In the rows, 128 means zero.
Each row is followed by its class.
124  139  112  131  119  154  127  122  137  130  123  126  135  125  119  131  144  128  126  134  117  136  106  125  125  142  123  119  136  127  152  130  121  121  130  124  130  123  127  152  130  137  127  132  124  132  120 : K
131  100  136  130  146  86  150  136  132  141  127  145  129  123  145  129  129  123  116  127  140  123  136  132  140  167  131  170  122  132  119  123  130  128  145  117  139  107  139  128  117  178  136  120  149  141  177 : E
133  100  130  129  143  86  168  138  137  137  131  139  129  130  144  131  128  136  120  141  141  126  136  134  126  186  133  142  121  136  120  124  149  127  136  126  136  126  147  111  126  193  118  111  140  123  176 : D
131  100  131  90  165  77  126  143  121  131  120  146  130  109  159  131  132  143  103  114  168  112  144  133  137  146  137  155  126  138  128  124  145  144  94  150  131  143  139  104  122  183  138  125  139  111  194 : X
128  109  156  119  134  87  122  133  121  124  116  132  124  144  159  125  113  140  122  123  149  119  137  130  133  110  142  134  116  148  119  127  161  131  120  128  110  135  121  111  129  105  127  120  119  108  119 : J
117  125  119  133  110  149  112  119  125  135  121  128  126  135  118  127  125  116  134  127  104  134  129  128  129  122  132  120  132  107  131  127  113  115  169  103  124  92  128  147  127  139  130  135  134  132  114 : D
132  117  146  143  118  84  168  127  127  115  139  136  127  128  128  126  122  128  114  150  143  124  139  137  128  138  125  152  114  139  97  125  148  142  136  128  135  112  129  123  131  133  127  114  139  127  151 : X
153  117  110  124  135  114  30  144  116  123  135  125  122  75  97  126  129  112  120  108  144  119  132  124  144  57  128  146  141  118  130  123  57  146  112  173  119  114  134  148  113  144  143  137  130  149  145 : D
136  81  116  127  145  93  64  132  118  139  108  140  119  91  118  141  143  126  123  118  136  119  140  131  140  134  146  148  150  98  137  116  79  128  167  127  132  97  156  142  111  237  147  129  161  137  200 : D
132  119  120  136  122  140  117  131  126  132  123  131  132  119  120  136  128  118  127  134  111  130  126  132  131  131  118  124  138  118  134  128  106  125  149  122  128  111  136  133  125  154  127  126  140  132  120 : X
126  88  125  119  156  103  92  142  124  142  115  138  120  112  153  134  136  128  126  128  144  131  139  130  148  139  137  145  135  116  126  121  126  125  144  134  119  127  154  123  113  201  140  123  147  113  186 : E
134  123  112  134  125  143  122  128  129  138  117  127  129  119  106  134  140  128  134  133  88  133  126  131  126  145  127  131  147  115  135  135  104  127  143  143  137  110  135  134  127  163  126  137  136  137  132 : D
106  99  146  114  164  143  76  124  120  156  95  147  135  152  224  135  126  128  140  135  136  115  140  142  136  124  156  110  147  101  176  123  198  91  122  96  96  185  142  95  144  160  131  143  128  73  159 : K
111  81  171  113  146  84  57  118  124  151  107  147  128  158  218  123  112  116  148  130  156  114  155  136  155  72  156  124  124  110  134  131  184  106  139  102  78  175  131  122  139  126  134  131  127  71  155 : G
126  90  140  120  158  102  122  142  121  144  114  145  130  116  145  140  132  132  120  133  137  122  143  136  133  172  135  144  138  113  136  118  129  125  155  123  124  111  155  124  115  226  139  129  154  110  202 : X
148  98  123  122  152  100  96  147  132  133  123  140  130  101  126  144  134  143  106  120  152  124  142  136  136  131  133  145  135  128  131  123  115  149  116  154  135  123  143  128  116  192  141  130  144  135  179 : D
145  127  102  116  146  148  163  144  139  142  133  125  129  111  103  128  147  139  112  135  128  130  122  125  116  204  109  108  135  130  136  119  118  135  121  141  145  119  150  111  122  201  132  133  141  146  173 : K
138  140  118  132  129  103  241  137  152  110  146  130  131  130  83  128  142  150  102  126  142  136  122  124  113  219  109  137  113  155  105  122  138  152  111  144  167  110  134  112  116  151  124  115  130  150  150 : J
119  89  140  133  144  102  143  132  139  142  122  131  132  131  155  128  127  120  130  137  128  126  142  136  134  160  139  133  129  120  128  123  151  124  155  101  125  108  138  113  123  179  130  124  148  113  171 : X
129  121  140  124  138  121  127  126  128  139  123  131  132  138  157  128  123  133  130  126  139  132  133  131  131  128  131  116  129  157  135  124  149  126  116  128  124  147  129  120  142  130  119  127  123  118  139 : G
147  108  122  117  157  84  86  146  127  128  134  133  131  100  133  135  136  149  111  106  169  115  138  126  131  111  135  159  136  140  128  127  115  151  96  170  132  130  137  124  117  167  144  133  133  136  175 : X
126  109  149  124  139  104  100  139  125  128  128  132  128  122  158  120  125  131  139  123  146  123  131  131  135  92  138  137  122  136  127  126  143  129  107  132  115  145  121  122  131  114  126  130  122  110  140 : X
